Below are the code and all the weights of a small trained network. Each question names an input and a target symbol and asks about switching units off, where a switched-off unit gives its printed mean instead of its output.

import numpy as np


def w(rows, s, z=0):
    codes = np.array(rows[::2]) - 128.0
    scale = np.full(codes.shape[1], s)
    scale[-1] = z or s
    return codes * scale


def norm(h):
    return h / np.sqrt((h * h).mean(-1, keepdims=True) + 1e-5)


def f(y):
    return np.maximum(y, 0)


def softmax(a):
    e = np.exp(a - a.max(-1, keepdims=True))
    return e / e.sum(-1, keepdims=True)


def log_softmax(a):
    a = a - a.max(-1, keepdims=True)
    return a - np.log(np.exp(a).sum(-1, keepdims=True))


def net(x, mask):
    ids = ['ΛΞΦαβγδεζμπω'.index(c) for c in x.split()]
    T = len(ids)
    res = E[ids] + P[:T]
    u = 0
    for l in range(3):
        r = norm(res)
        for j in range(2):
            rows = slice(2 * j, 2 * j + 2)
            q, k, v = (r @ M[l][rows].T for M in (Q, K, V))
            z = softmax(np.where(np.tri(T) > 0, q @ k.T / 2**0.5, -1e9)) @ v
            o = O[l][rows]
            res = res + np.where(mask[u + j], z, o[:, -1]) @ o[:, :-1]
        u += 2
        y = f(norm(res) @ A[l][:, :-1].T + A[l][:, -1])
        res = res + np.where(mask[u : u + 4], y, B[l][:, -1]) @ B[l][:, :-1]
        u += 4
    return log_softmax(norm(res)[-1] @ U[:, :-1].T + U[:, -1])


Q, K, V, O, A, B = {}, {}, {}, {}, {}, {}
E = w([
[123,138,87,110,155,130,150,48],'Λ',
[119,142,86,113,158,130,155,39],'Ξ',
[121,134,80,116,156,134,154,52],'Φ',
[152,92,60,197,74,175,175,165],'α',
[140,141,91,104,149,142,166,54],'β',
[7,110,195,37,49,117,112,106],'γ',
[115,99,114,49,165,140,189,87],'δ',
[182,149,130,95,147,88,109,56],'ε',
[87,188,195,185,172,78,168,122],'ζ',
[186,153,184,85,99,155,91,88],'μ',
[103,219,81,172,72,76,60,69],'π',
[159,206,137,58,104,107,145,174],'ω',
],0.0012)
P = w([
[100,80,153,131,1,32,203,74],'0',
[122,95,138,130,45,70,184,67],'1',
[128,101,134,127,76,93,174,72],'2',
[127,113,127,125,100,111,162,75],'3',
[125,118,119,125,120,129,148,84],'4',
[124,124,118,122,136,141,137,92],'5',
[122,128,115,119,149,149,126,104],'6',
[125,136,112,114,167,158,111,108],'7',
[129,140,112,107,186,167,104,122],'8',
[138,143,108,108,207,184,92,139],'9',
[139,151,110,102,216,186,87,143],'10',
[138,160,105,107,220,187,86,142],'11',
],0.00089)
Q[0] = w([
[32,36,175,226,47,28,36,236],'0.h0',
[89,136,18,28,245,246,246,2],'0.h0',
[84,93,183,227,68,151,82,247],'0.h1',
[69,13,250,187,8,16,135,237],'0.h1',
],0.0041)
K[0] = w([
[76,58,99,73,30,131,254,40],'0.h0',
[184,194,103,133,249,182,20,195],'0.h0',
[65,66,74,179,39,40,203,50],'0.h1',
[162,183,112,178,29,25,207,66],'0.h1',
],0.0038)
V[0] = w([
[161,33,78,52,145,72,110,173],'0.h0',
[47,131,76,84,151,250,192,144],'0.h0',
[96,16,188,28,154,95,120,176],'0.h1',
[194,240,168,72,123,161,175,168],'0.h1',
],0.0015)
O[0] = w([
[70,109,26,123,50,199,72,50,84],'0.h0',
[122,171,177,165,68,128,238,62,150],'0.h0',
[58,103,132,123,156,252,144,97,2],'0.h1',
[208,41,165,190,107,124,178,107,200],'0.h1',
],0.0018,0.00063)
A[0] = w([
[152,1,159,171,156,129,132,81,24],'0.n0',
[134,118,39,94,106,165,91,135,93],'0.n1',
[201,139,159,59,91,125,45,106,128],'0.n2',
[108,213,107,147,150,145,60,162,7],'0.n3',
],0.0019,0.0011)
B[0] = w([
[102,96,216,221,4,182,46,104,162],'0.n0',
[135,68,123,82,142,107,107,155,176],'0.n1',
[69,99,95,116,159,162,175,120,254],'0.n2',
[89,55,99,188,111,109,143,103,135],'0.n3',
],0.0029,0.00091)
Q[1] = w([
[111,226,254,21,156,113,152,122],'1.h0',
[144,31,188,220,75,143,68,224],'1.h0',
[178,74,85,80,124,127,247,16],'1.h1',
[196,147,91,73,226,164,253,24],'1.h1',
],0.003)
K[1] = w([
[166,237,211,43,210,128,247,116],'1.h0',
[46,45,173,87,28,48,147,198],'1.h0',
[243,123,53,176,201,252,162,189],'1.h1',
[187,145,117,182,229,253,116,131],'1.h1',
],0.003)
V[1] = w([
[248,108,206,93,149,190,99,132],'1.h0',
[67,42,108,193,69,101,131,195],'1.h0',
[219,120,83,219,199,163,125,152],'1.h1',
[149,105,86,170,116,216,153,131],'1.h1',
],0.0015)
O[1] = w([
[106,193,68,134,92,111,236,101,2],'1.h0',
[190,216,163,95,250,213,88,114,126],'1.h0',
[120,182,132,71,13,129,49,61,61],'1.h1',
[171,136,88,55,94,87,33,204,193],'1.h1',
],0.0013,0.00096)
A[1] = w([
[94,82,189,95,110,116,114,73,142],'1.n0',
[135,52,163,131,214,206,144,167,254],'1.n1',
[153,64,119,129,89,222,144,108,141],'1.n2',
[96,145,161,207,251,138,131,96,128],'1.n3',
],0.0018,0.00076)
B[1] = w([
[218,146,141,136,122,228,78,93,214],'1.n0',
[127,179,103,178,90,7,141,87,254],'1.n1',
[95,70,192,112,210,176,99,147,254],'1.n2',
[91,35,218,85,76,151,184,180,169],'1.n3',
],0.0015,0.0014)
Q[2] = w([
[153,43,105,196,248,175,81,40],'2.h0',
[41,247,107,38,22,3,231,162],'2.h0',
[159,132,216,21,216,57,96,26],'2.h1',
[25,249,249,9,131,43,159,114],'2.h1',
],0.0038)
K[2] = w([
[200,200,125,6,231,149,136,170],'2.h0',
[109,35,37,233,46,86,148,64],'2.h0',
[11,104,107,196,146,106,91,134],'2.h1',
[34,4,217,212,86,48,207,143],'2.h1',
],0.0036)
V[2] = w([
[130,185,130,7,171,141,143,170],'2.h0',
[78,154,46,164,110,112,155,178],'2.h0',
[159,100,192,23,142,111,166,177],'2.h1',
[138,142,182,17,56,107,96,82],'2.h1',
],0.002)
O[2] = w([
[122,76,195,96,121,73,160,78,44],'2.h0',
[151,38,128,164,46,128,92,63,2],'2.h0',
[124,174,127,50,37,125,58,252,174],'2.h1',
[251,218,134,31,132,147,32,32,143],'2.h1',
],0.002,0.00097)
A[2] = w([
[129,100,159,192,187,108,131,249,56],'2.n0',
[143,168,168,103,221,104,77,53,83],'2.n1',
[102,162,90,126,161,92,169,208,254],'2.n2',
[106,118,238,122,213,132,83,137,147],'2.n3',
],0.0018,0.00079)
B[2] = w([
[6,218,117,58,115,133,170,64,195],'2.n0',
[78,104,167,183,65,118,98,245,248],'2.n1',
[168,45,194,140,62,117,82,111,239],'2.n2',
[212,196,40,212,129,120,108,116,195],'2.n3',
],0.0018,0.0015)
U = w([
[74,182,154,141,91,144,100,219,2],'Λ',
[13,248,250,217,78,16,241,172,71],'Ξ',
[20,8,16,243,4,218,244,245,150],'Φ',
[45,223,20,249,8,14,7,36,95],'α',
[249,250,6,139,85,67,249,2,159],'β',
[6,243,235,9,50,248,8,50,107],'γ',
[29,89,169,12,220,252,250,33,139],'δ',
[99,6,7,9,244,60,4,184,148],'ε',
[249,11,244,48,13,5,168,223,152],'ζ',
[244,250,195,241,231,201,10,252,135],'μ',
[204,22,101,250,250,30,240,172,173],'π',
[245,12,247,237,83,248,33,7,174],'ω',
],0.0041,0.0033)

Each question gives the input, a string of symbols that net reads in full, and the target symbol t.
The units are the heads (2 rows each of Q, K, V and O) and the neurons (one row each of A and B). Each row of codes is followed by its name. A weight is (code - 128) times the scale printed after its matrix; where a second scale follows, it is the last column's (O, A, B and U).
mask holds one flag per unit, layer by layer, with each layer's heads first. A switched-off unit (its flag False) gives its mean, the last column of its rows in O or B, instead of its output. The means were averaged over made-up inputs and are rounded, as every weight is.
A unit's drop is (log p(t) with every unit on - log p(t) with that unit switched off) / (log p(t) with every unit on - log p(t) with every unit switched off).
The circuit of an input: a set's keep is (log p(t) with only the set's units on - log p(t) with every unit switched off) / (log p(t) with every unit on - log p(t) with every unit switched off). Starting from the 12 units with the biggest drops (on a tie, the unit counted first), units are removed one at a time, each time the one whose removal leaves the highest keep (on an exact tie, the one counted first), for as long as the keep stays at least 0.8.
circuit, biggest first: the units of the circuit, biggest drop first
most important unit: the unit with the biggest drop
top k neurons: the k neurons with the biggest drops, biggest first
which heads matter: for each layer, one digit per head in row order, 1 if its drop is at least 0.15 and else 0, layers parted by /
input α ε α ω Ξ, target ω: circuit, biggest first : (0.h1; 0.n0)
input α Ξ ε μ ε α α ω Λ α π Ξ, target π: which heads matter : 10 / 00 / 01
input Φ ω β β π Ξ Φ β δ β, target δ: most important unit : 0.h0
input α δ ω ε Λ Φ β, target β: which heads matter : 11 / 11 / 00
input Λ Λ α β Ξ Λ β Ξ β Ξ, target β: which heads matter : 11 / 10 / 00
input α ω ε ε α π β Λ Λ δ β Λ, target δ: which heads matter : 11 / 10 / 00
input β π α ε, target π: which heads matter : 01 / 01 / 01
input ε β Ξ, target ε: which heads matter : 11 / 11 / 11
input Ξ β ε Ξ μ ε, target μ: top 4 neurons : (0.n0; 1.n0; 2.n1; 2.n2)
input γ β α Ξ α γ β, target γ: circuit, biggest first : (1.h1; 2.n1)
input α ε γ α β α, target μ: which heads matter : 00 / 10 / 01
input Ξ α Λ ω α α Λ, target α: circuit, biggest first : (1.h1; 2.n1; 2.h1)
input α β π μ β Φ ω ω α α Ξ, target α: which heads matter : 00 / 11 / 00
input ε α ζ Ξ β Φ α β β Λ, target β: which heads matter : 10 / 10 / 00
input π μ Λ β, target μ: which heads matter : 10 / 00 / 10
input Ξ α ω δ Λ, target ω: most important unit : 0.h1
input Ξ μ ε δ, target μ: top 3 neurons : (0.n0; 1.n0; 0.n2)
input Ξ α ζ ε ζ Ξ Λ α α β Ξ, target β: top 2 neurons : (1.n2; 2.n1)
input β α Ξ ζ ζ α, target β: top 2 neurons : (2.n1; 1.n1)
input ω α ω δ, target ω: most important unit : 0.n0
input α ω α, target ζ: which heads matter : 00 / 11 / 11
input Φ α Φ, target α: top 3 neurons : (0.n2; 1.n2; 2.n1)
input π Φ Φ α ε, target ε: which heads matter : 11 / 00 / 00
input Φ α μ, target μ: top 3 neurons : (2.n3; 1.n1; 2.n1)
input ε μ ε Φ β Ξ ω, target ζ: which heads matter : 01 / 11 / 00
input α α Λ ε α ω α Φ α α β β, target β: which heads matter : 10 / 01 / 00
input α Ξ α α β Ξ Ξ δ α, target μ: most important unit : 1.n1
input Λ Ξ ε ε γ δ γ Ξ Φ, target γ: top 4 neurons : (0.n2; 1.n3; 2.n1; 1.n0)
input ζ ε β α Ξ α ζ Φ μ Λ, target μ: which heads matter : 01 / 01 / 10
